Here is a tiny trained network, its code and every weight. The questions are about switching its units off for an input and a class, where a switched-off unit gives its printed mean instead of its output.

import numpy as np


def w(rows, s, z=0):
    codes = np.array(rows[::2]) - 128.0
    scale = np.full(codes.shape[1], s)
    scale[-1] = z or s
    return codes * scale


def f(y):
    return np.maximum(y, 0)


def log_softmax(a):
    a = a - a.max(-1, keepdims=True)
    return a - np.log(np.exp(a).sum(-1, keepdims=True))


def net(x, mask):
    res = np.array(x, float).reshape(1, 4) / 4 @ E
    y = f(res @ A[0][:, :-1].T + A[0][:, -1])
    res = res + np.where(mask, y, B[0][:, -1]) @ B[0][:, :-1]
    return log_softmax(res[-1] @ U[:, :-1].T + U[:, -1])


A, B = {}, {}
E = w([
[118,9,3,109],'x0',
[126,127,129,133],'x1',
[248,44,172,148],'x2',
[65,7,221,76],'x3',
],0.0062)
A[0] = w([
[130,69,51,116,104],'neuron 1',
[86,78,159,120,87],'neuron 2',
[137,101,94,109,255],'neuron 3',
[179,105,140,106,94],'neuron 4',
[151,77,74,164,127],'neuron 5',
[123,63,67,120,82],'neuron 6',
[100,84,170,119,76],'neuron 7',
[164,96,117,180,151],'neuron 8',
[131,154,199,188,113],'neuron 9',
[225,67,148,143,83],'neuron 10',
[137,79,56,114,62],'neuron 11',
[140,85,17,102,87],'neuron 12',
[207,101,126,138,86],'neuron 13',
[147,157,119,164,108],'neuron 14',
[170,113,141,148,179],'neuron 15',
[161,194,185,117,81],'neuron 16',
[130,99,83,142,94],'neuron 17',
[138,155,64,171,101],'neuron 18',
[169,160,207,115,86],'neuron 19',
[129,172,198,155,49],'neuron 20',
[239,116,180,137,85],'neuron 21',
[110,107,173,146,101],'neuron 22',
[69,104,170,24,170],'neuron 23',
[143,178,199,148,47],'neuron 24',
[71,169,136,92,98],'neuron 25',
[10,195,97,93,83],'neuron 26',
[184,148,65,113,111],'neuron 27',
[173,168,99,164,84],'neuron 28',
[195,163,59,174,83],'neuron 29',
[238,99,175,174,95],'neuron 30',
[180,175,83,198,61],'neuron 31',
[165,175,75,145,96],'neuron 32',
[104,62,145,85,108],'neuron 33',
[88,88,204,103,87],'neuron 34',
[128,83,81,121,83],'neuron 35',
],0.011,0.0089)
B[0] = w([
[96,149,205,84,185],'neuron 1',
[173,99,186,171,156],'neuron 2',
[185,206,97,110,255],'neuron 3',
[85,131,109,165,146],'neuron 4',
[97,201,200,98,179],'neuron 5',
[98,127,209,130,170],'neuron 6',
[149,118,174,155,150],'neuron 7',
[108,162,94,127,175],'neuron 8',
[144,146,205,40,178],'neuron 9',
[71,140,80,164,179],'neuron 10',
[89,103,254,62,160],'neuron 11',
[97,148,225,76,190],'neuron 12',
[51,112,63,161,158],'neuron 13',
[149,82,162,149,154],'neuron 14',
[105,179,37,130,189],'neuron 15',
[116,126,206,77,173],'neuron 16',
[94,140,204,81,149],'neuron 17',
[141,71,182,204,170],'neuron 18',
[106,145,169,81,171],'neuron 19',
[111,117,253,62,156],'neuron 20',
[55,130,111,149,180],'neuron 21',
[166,136,175,138,145],'neuron 22',
[180,165,119,199,210],'neuron 23',
[90,118,218,93,159],'neuron 24',
[62,134,88,143,160],'neuron 25',
[44,82,58,168,197],'neuron 26',
[159,118,202,182,171],'neuron 27',
[117,100,213,152,163],'neuron 28',
[152,104,206,167,183],'neuron 29',
[24,120,35,151,189],'neuron 30',
[144,94,197,152,172],'neuron 31',
[147,74,160,163,174],'neuron 32',
[152,131,169,183,173],'neuron 33',
[179,109,188,176,169],'neuron 34',
[95,111,199,114,155],'neuron 35',
],0.0077,0.0088)
U = w([
[89,116,156,2,60],'0',
[143,151,89,146,247],'1',
[179,63,133,237,72],'2',
[3,97,41,165,66],'3',
[243,142,14,40,172],'4',
],0.0098,0.011)

Each question gives the input, the list of numbers given to net, and the class t.
The units are the neurons (one row each of A and B). Each row of codes is followed by its name. A weight is (code - 128) times the scale printed after its matrix; where a second scale follows, it is the last column's (A, B and U).
mask holds one flag per neuron, in row order. A switched-off neuron (its flag False) gives its mean, the last column of its row in B, instead of its output. The means were averaged over made-up inputs and are rounded, as every weight is.
A unit's drop is (log p(t) with every unit on - log p(t) with that unit switched off) / (log p(t) with every unit on - log p(t) with every unit switched off).
The circuit of an input: a set's keep is (log p(t) with only the set's units on - log p(t) with every unit switched off) / (log p(t) with every unit on - log p(t) with every unit switched off). Starting from the 12 units with the biggest drops (on a tie, the unit counted first), units are removed one at a time, each time the one whose removal leaves the highest keep (on an exact tie, the one counted first), for as long as the keep stays at least 0.8.
units of the circuit, in order: the units of the circuit, biggest drop first
k most important neurons: the k neurons with the biggest drops, biggest first
drop of u: that unit's drop, to one decimal
input [-6,1,-7,4], class 3: units of the circuit, in order => neuron 26
input [-4,1,-8,1], class 3: 2 most important neurons => neuron 26; neuron 25
input [4,-2,8,5], class 3: units of the circuit, in order => neuron 30; neuron 10
input [-5,-1,6,4], class 3: units of the circuit, in order => neuron 30; neuron 21
input [-6,7,-8,5], class 3: 3 most important neurons => neuron 26; neuron 25; neuron 3
input [1,2,2,6], class 2: units of the circuit, in order => neuron 34; neuron 23
input [-7,-1,2,-8], class 2: units of the circuit, in order => neuron 29; neuron 31
input [7,3,-5,4], class 0: units of the circuit, in order => neuron 12; neuron 1
input [2,-3,7,6], class 3: units of the circuit, in order => neuron 30; neuron 10
input [7,0,-7,-5], class 0: units of the circuit, in order => neuron 12; neuron 11
input [-7,-5,8,-3], class 3: units of the circuit, in order => neuron 30; neuron 21
input [-2,1,5,-2], class 3: 2 most important neurons => neuron 30; neuron 21
input [-6,-6,2,0], class 0: drop of neuron 9 => 0.1
input [0,4,-6,-2], class 3: units of the circuit, in order => neuron 26
input [5,1,-5,7], class 2: drop of neuron 23 => 0.3
input [7,1,-5,3], class 0: drop of neuron 8 => 0.0
